Below are the code and all the weights of a small trained network. Each question names an input and a target symbol and asks about switching units off, where a switched-off unit gives its printed mean instead of its output.

import numpy as np


def w(rows, s, z=0):
    codes = np.array(rows[::2]) - 128.0
    scale = np.full(codes.shape[1], s)
    scale[-1] = z or s
    return codes * scale


def f(y):
    return y / 2 * (1 + np.tanh(0.7978845608 * (y + 0.044715 * y**3)))


def softmax(a):
    e = np.exp(a - a.max(-1, keepdims=True))
    return e / e.sum(-1, keepdims=True)


def log_softmax(a):
    a = a - a.max(-1, keepdims=True)
    return a - np.log(np.exp(a).sum(-1, keepdims=True))


def net(x, mask):
    ids = ['ΘΞΠΨβγδεζηλμστφω'.index(c) for c in x.split()]
    T = len(ids)
    res = E[ids] + P[:T]
    u = 0
    for l in range(2):
        r = res
        for j in range(2):
            rows = slice(2 * j, 2 * j + 2)
            q, k, v = (r @ M[l][rows].T for M in (Q, K, V))
            z = softmax(np.where(np.tri(T) > 0, q @ k.T / 2**0.5, -1e9)) @ v
            o = O[l][rows]
            res = res + np.where(mask[u + j], z, o[:, -1]) @ o[:, :-1]
        u += 2
        y = f(res @ A[l][:, :-1].T + A[l][:, -1])
        res = res + np.where(mask[u : u + 12], y, B[l][:, -1]) @ B[l][:, :-1]
        u += 12
    return log_softmax(res[-1] @ U[:, :-1].T + U[:, -1])


Q, K, V, O, A, B = {}, {}, {}, {}, {}, {}
E = w([
[53,75,127,127,141,162,206],'Θ',
[106,78,87,134,151,173,179],'Ξ',
[88,33,158,153,135,83,156],'Π',
[119,65,120,166,154,98,98],'Ψ',
[196,118,134,136,148,194,190],'β',
[159,61,250,88,73,165,84],'γ',
[98,86,90,100,138,110,125],'δ',
[125,88,83,130,149,118,102],'ε',
[135,121,149,80,22,191,45],'ζ',
[131,169,167,112,78,219,146],'η',
[199,120,180,132,176,157,185],'λ',
[168,168,135,128,116,176,113],'μ',
[220,120,155,128,163,149,146],'σ',
[111,93,85,102,165,156,142],'τ',
[164,178,69,172,79,83,198],'φ',
[93,67,111,95,131,117,165],'ω',
],0.02)
P = w([
[144,244,151,21,204,154,164],'0',
[220,49,31,75,26,255,191],'1',
[177,52,96,88,44,206,191],'2',
[143,53,120,85,52,181,174],'3',
[118,63,144,106,57,167,164],'4',
[97,71,157,111,63,152,157],'5',
[91,75,156,138,80,143,137],'6',
[86,79,175,146,86,126,132],'7',
[78,90,167,150,91,121,114],'8',
[76,95,169,165,96,116,93],'9',
[71,93,180,178,110,104,86],'10',
],0.007)
Q[0] = w([
[56,3,145,119,26,125,140],'L0H1',
[3,159,38,219,112,47,85],'L0H1',
[62,28,4,90,125,211,170],'L0H2',
[151,238,188,115,156,200,6],'L0H2',
],0.0047)
K[0] = w([
[52,172,95,27,69,153,101],'L0H1',
[147,191,99,102,46,2,159],'L0H1',
[105,157,67,152,163,178,89],'L0H2',
[95,196,139,82,104,213,106],'L0H2',
],0.0063)
V[0] = w([
[222,38,169,204,108,94,189],'L0H1',
[130,43,174,148,217,195,105],'L0H1',
[186,153,163,52,57,88,78],'L0H2',
[156,200,107,172,254,59,109],'L0H2',
],0.0073)
O[0] = w([
[84,118,112,158,24,99,116,201],'L0H1',
[100,240,12,203,145,230,52,114],'L0H1',
[115,154,134,223,204,110,10,106],'L0H2',
[254,14,140,162,148,212,114,3],'L0H2',
],0.008,0.0069)
A[0] = w([
[116,69,58,117,112,145,157,134],'L0N1',
[138,66,155,104,147,125,150,77],'L0N2',
[90,155,152,114,249,98,145,122],'L0N3',
[118,144,42,143,97,168,90,37],'L0N4',
[173,166,79,173,155,121,187,106],'L0N5',
[81,125,187,143,157,122,121,59],'L0N6',
[105,116,71,109,179,121,119,168],'L0N7',
[130,175,98,158,194,167,85,108],'L0N8',
[91,134,89,162,86,127,123,55],'L0N9',
[102,65,86,170,145,82,74,181],'L0N10',
[175,152,213,112,112,211,124,1],'L0N11',
[97,131,141,94,128,94,157,134],'L0N12',
],0.013,0.0073)
B[0] = w([
[76,142,127,152,161,99,113,247],'L0N1',
[104,167,84,122,139,151,79,154],'L0N2',
[134,94,104,88,84,96,157,138],'L0N3',
[121,118,172,139,98,88,181,154],'L0N4',
[112,217,134,51,127,193,104,165],'L0N5',
[136,147,56,109,147,144,86,140],'L0N6',
[100,39,113,167,105,147,121,162],'L0N7',
[178,129,109,103,105,181,128,142],'L0N8',
[188,113,128,74,187,124,97,190],'L0N9',
[86,138,106,120,140,172,187,192],'L0N10',
[148,73,196,126,110,139,249,137],'L0N11',
[144,114,96,167,125,164,126,254],'L0N12',
],0.011,0.0084)
Q[1] = w([
[161,139,5,233,238,121,201],'L1H1',
[207,208,172,139,156,11,172],'L1H1',
[19,161,182,16,108,194,92],'L1H2',
[15,92,2,120,200,167,124],'L1H2',
],0.0078)
K[1] = w([
[186,77,90,83,172,132,215],'L1H1',
[129,142,103,233,48,99,167],'L1H1',
[62,167,197,59,190,115,90],'L1H2',
[168,91,77,31,254,164,113],'L1H2',
],0.0093)
V[1] = w([
[44,242,111,193,108,166,151],'L1H1',
[126,120,93,136,87,100,49],'L1H1',
[47,129,98,33,36,102,181],'L1H2',
[171,109,76,100,134,254,88],'L1H2',
],0.0093)
O[1] = w([
[137,119,156,210,104,249,120,153],'L1H1',
[190,99,122,152,213,145,187,87],'L1H1',
[139,92,187,54,77,131,164,254],'L1H2',
[197,122,72,106,152,188,102,217],'L1H2',
],0.012,0.014)
A[1] = w([
[167,180,158,96,135,215,27,50],'L1N1',
[126,33,134,254,102,70,142,67],'L1N2',
[125,195,136,34,133,211,114,167],'L1N3',
[111,156,106,75,244,67,81,53],'L1N4',
[98,183,61,125,171,24,119,102],'L1N5',
[164,33,157,141,171,141,186,105],'L1N6',
[81,150,75,171,94,182,165,196],'L1N7',
[124,134,70,158,217,106,104,79],'L1N8',
[96,159,81,171,190,122,23,128],'L1N9',
[164,141,195,108,79,125,156,1],'L1N10',
[37,5,172,116,175,106,138,133],'L1N11',
[203,200,119,101,74,40,124,186],'L1N12',
],0.0088,0.0094)
B[1] = w([
[51,99,160,119,145,101,181,174],'L1N1',
[46,241,82,118,143,156,102,135],'L1N2',
[172,147,119,170,97,99,86,250],'L1N3',
[82,117,190,48,145,168,128,147],'L1N4',
[153,135,153,117,157,176,106,150],'L1N5',
[93,204,106,154,138,188,150,148],'L1N6',
[124,100,171,128,185,82,112,210],'L1N7',
[93,93,121,133,3,100,207,144],'L1N8',
[163,222,130,188,91,133,172,153],'L1N9',
[146,115,51,142,214,144,82,180],'L1N10',
[179,207,124,140,154,84,122,186],'L1N11',
[89,106,178,169,148,174,125,164],'L1N12',
],0.011,0.02)
U = w([
[246,159,192,141,104,152,83,219],'Θ',
[69,1,215,120,94,131,212,198],'Ξ',
[43,155,164,145,143,157,162,105],'Π',
[127,90,69,169,86,116,162,154],'Ψ',
[50,66,88,134,105,143,82,124],'β',
[86,88,80,139,178,193,102,138],'γ',
[121,112,149,76,164,150,140,89],'δ',
[86,90,106,72,75,180,175,98],'ε',
[167,172,93,118,148,168,134,64],'ζ',
[98,113,141,96,59,102,122,34],'η',
[127,160,72,148,124,142,58,65],'λ',
[76,137,109,94,128,189,82,59],'μ',
[116,173,119,113,70,180,142,2],'σ',
[153,98,65,97,128,139,76,111],'τ',
[122,83,77,147,203,65,73,226],'φ',
[187,154,154,106,94,82,200,55],'ω',
],0.0081,0.0069)

Each question gives the input, a string of symbols that net reads in full, and the target symbol t.
The units are the heads (2 rows each of Q, K, V and O) and the neurons (one row each of A and B). Each row of codes is followed by its name. A weight is (code - 128) times the scale printed after its matrix; where a second scale follows, it is the last column's (O, A, B and U).
mask holds one flag per unit, layer by layer, with each layer's heads first. A switched-off unit (its flag False) gives its mean, the last column of its rows in O or B, instead of its output. The means were averaged over made-up inputs and are rounded, as every weight is.
A unit's drop is (log p(t) with every unit on - log p(t) with that unit switched off) / (log p(t) with every unit on - log p(t) with every unit switched off).
The circuit of an input: a set's keep is (log p(t) with only the set's units on - log p(t) with every unit switched off) / (log p(t) with every unit on - log p(t) with every unit switched off). Starting from the 12 units with the biggest drops (on a tie, the unit counted first), units are removed one at a time, each time the one whose removal leaves the highest keep (on an exact tie, the one counted first), for as long as the keep stays at least 0.8.
units of the circuit, in order: the units of the circuit, biggest drop first
unit that matters most: the unit with the biggest drop
k most important neurons: the k neurons with the biggest drops, biggest first
top k neurons in layer l: the k neurons of layer l with the biggest drops, biggest first
which heads matter: for each layer, one digit per head in row order, 1 if its drop is at least 0.15 and else 0, layers parted by /
input ε ω Θ σ Ψ, target ε: unit that matters most -> L0H1
input Ξ ε Π Ξ, target Ξ: units of the circuit, in order -> L1H1, L0H1, L1N7, L1N1
input τ δ τ η φ τ, target τ: which heads matter -> 11 / 11
input φ φ φ σ Π, target φ: units of the circuit, in order -> L0H2, L1H2
input ζ Ψ λ Θ Π φ ω φ φ φ ζ, target Ξ: which heads matter -> 01 / 10
input φ Π φ Π η φ Θ, target φ: which heads matter -> 11 / 00
input φ γ δ, target φ: 2 most important neurons -> L0N2, L1N11
input δ φ ζ φ φ ω ω φ ε, target δ: which heads matter -> 11 / 10
input φ Ψ τ η ω δ Ξ, target φ: top 4 neurons in layer 0 -> L0N5, L0N2, L0N1, L0N9
input δ σ Π ζ φ η φ φ φ η, target Ξ: units of the circuit, in order -> L1N1, L1N11
input Π φ ε, target Π: 2 most important neurons -> L0N1, L0N5
input η τ λ γ Ψ τ γ, target Ξ: 3 most important neurons -> L0N6, L1N1, L1N11
input τ μ ε Ψ ε, target τ: top 2 neurons in layer 0 -> L0N3, L0N8
input β β Ψ Ψ Ξ, target β: 3 most important neurons -> L0N11, L0N5, L1N1
input ω Ψ φ δ Ξ δ ζ φ Ψ φ, target Π: most important neuron -> L1N2
input σ η β τ φ ε, target σ: top 3 neurons in layer 1 -> L1N9, L1N8, L1N4
input ζ ε Π δ, target ζ: which heads matter -> 11 / 10
input ε η λ Π γ μ ω η φ, target Θ: units of the circuit, in order -> L0N5, L1H1, L1N3
input φ δ γ Ψ τ, target φ: units of the circuit, in order -> L0H1, L0H2, L0N1, L1H1
input δ Π Π Θ, target δ: which heads matter -> 11 / 10
input μ Θ Θ ω ε, target μ: which heads matter -> 11 / 11
input φ γ Ψ Ξ ε, target φ: 3 most important neurons -> L0N2, L0N5, L1N11
input η Ψ ω Π Ξ μ η, target Ξ: units of the circuit, in order -> L1H1, L1N1
